[[111   0  32   6  -3]
 [ -3  -3  10   7  -6]
 [ 37 -15  -3  32  -5]
 [-19  -4   9 -15   2]]
|
[[111   0]
 [ -3  -3]]

[[ -61   58  -56]
 [ 104   59  -33]
 [-110   68  -24]]
|
[[-61  58]
 [104  59]]

[[-16  28 -81]
 [ 21 -36  90]
 [-14  24 -79]]
|
[[-16  28]
 [ 21 -36]]

[[  97  -56   94  103 -103]
 [-105  110  -89  -92  107]
 [  83  -15   99   94  -94]
 [ 106 -112   88   93 -108]]
|
[[  97  -56]
 [-105  110]]

[[-26 -86  28 -78 -48]
 [-33  66  22  11  62]
 [ 48  84  -8  82  13]
 [-72 -73  19 -26  -2]]
|
[[-26 -86]
 [-33  66]]

[[-11  60]
 [ 26  56]
 [114  37]
 [ 82  42]]
|
[[-11  60]
 [ 26  56]]

[[107 -28]
 [-78  69]
 [-80  33]
 [-87  34]
 [ 64 -26]]
|
[[107 -28]
 [-78  69]]

[[ 29  85 -38]
 [ 64 -48  24]]
|
[[ 29  85]
 [ 64 -48]]

[[-35  58]
 [ 98 -85]
 [ 43 -66]
 [-79  78]]
|
[[-35  58]
 [ 98 -85]]
---
[[  63   93    4  -40   25  -78  -11  -59   34   37  -11   78   57]
 [  62   95  -14  -49   20  -85   -8  -63   24   48  -16   72   42]
 [  50  107  -24  -58   21 -103   -6  -63   52   39   -8   55   62]
 [  48  100  -39  -52   24  -91  -12  -80   54   26    7   63   72]]
|
[[  63   93    4  -40   25  -78  -11  -59   34   37  -11   78   57]
 [  62   95  -14  -49   20  -85   -8  -63   24   48  -16   72   42]
 [  48  100  -39  -52   24  -91  -12  -80   54   26    7   63   72]
 [  50  107  -24  -58   21 -103   -6  -63   52   39   -8   55   62]]

[[-56  76  78 -52 -53  78  76 -57 -55  78 -55 -52  76  78]
 [ 36 -14 -15  28  28 -18 -15  36  33 -18  36  27 -17 -15]
 [-59  78  79 -56 -57  79  77 -59 -58  79 -58 -56  78  79]
 [-60  81  82 -57 -58  82  80 -60 -59  82 -59 -57  80  82]
 [ 84 -64 -65  81  82 -65 -63  85  84 -65  83  81 -64 -65]
 [ 43 -42 -44  41  44 -42 -38  45  43 -42  40  42 -38 -43]]
|
[[ 84 -64 -65  81  82 -65 -63  85  84 -65  83  81 -64 -65]
 [ 43 -42 -44  41  44 -42 -38  45  43 -42  40  42 -38 -43]
 [ 36 -14 -15  28  28 -18 -15  36  33 -18  36  27 -17 -15]
 [-56  76  78 -52 -53  78  76 -57 -55  78 -55 -52  76  78]
 [-59  78  79 -56 -57  79  77 -59 -58  79 -58 -56  78  79]
 [-60  81  82 -57 -58  82  80 -60 -59  82 -59 -57  80  82]]

[[ 82  83 -72]
 [-83 -73  80]
 [ 22  16  24]
 [-84 -82 110]]
|
[[-84 -82 110]
 [-83 -73  80]
 [ 22  16  24]
 [ 82  83 -72]]

[[ -2   2 -14   0   8 -50 -43  24  10  -4  -2  35]
 [ -3   0 -24  -1 -12   7 -16 -23 -46  -3   2 -55]
 [ -1  -4   5  -1   9 -85  58  47  91   4   9  82]]
|
[[ -1  -4   5  -1   9 -85  58  47  91   4   9  82]
 [ -3   0 -24  -1 -12   7 -16 -23 -46  -3   2 -55]
 [ -2   2 -14   0   8 -50 -43  24  10  -4  -2  35]]

[[-28 -27 -28 -11 -45 -50 -41 -31 -14]
 [ 10 -49 -69 -16  56   7  -4 -34  93]
 [ -1   9  -9  -3   9  12  16  14  -5]
 [-17  17   6 -12  23  21  29 -18  42]]
|
[[ 10 -49 -69 -16  56   7  -4 -34  93]
 [-28 -27 -28 -11 -45 -50 -41 -31 -14]
 [ -1   9  -9  -3   9  12  16  14  -5]
 [-17  17   6 -12  23  21  29 -18  42]]

[[  -5   30   29  -24  -45   -8   66]
 [ -24   91  -89  -33  -16  -36  -29]
 [  10    7  -34  -27  -34    2   59]
 [ -45   61 -113  -43   39  -10  -92]
 [  -6   79   98  -86   18   37   -9]]
|
[[  10    7  -34  -27  -34    2   59]
 [  -5   30   29  -24  -45   -8   66]
 [ -45   61 -113  -43   39  -10  -92]
 [  -6   79   98  -86   18   37   -9]
 [ -24   91  -89  -33  -16  -36  -29]]
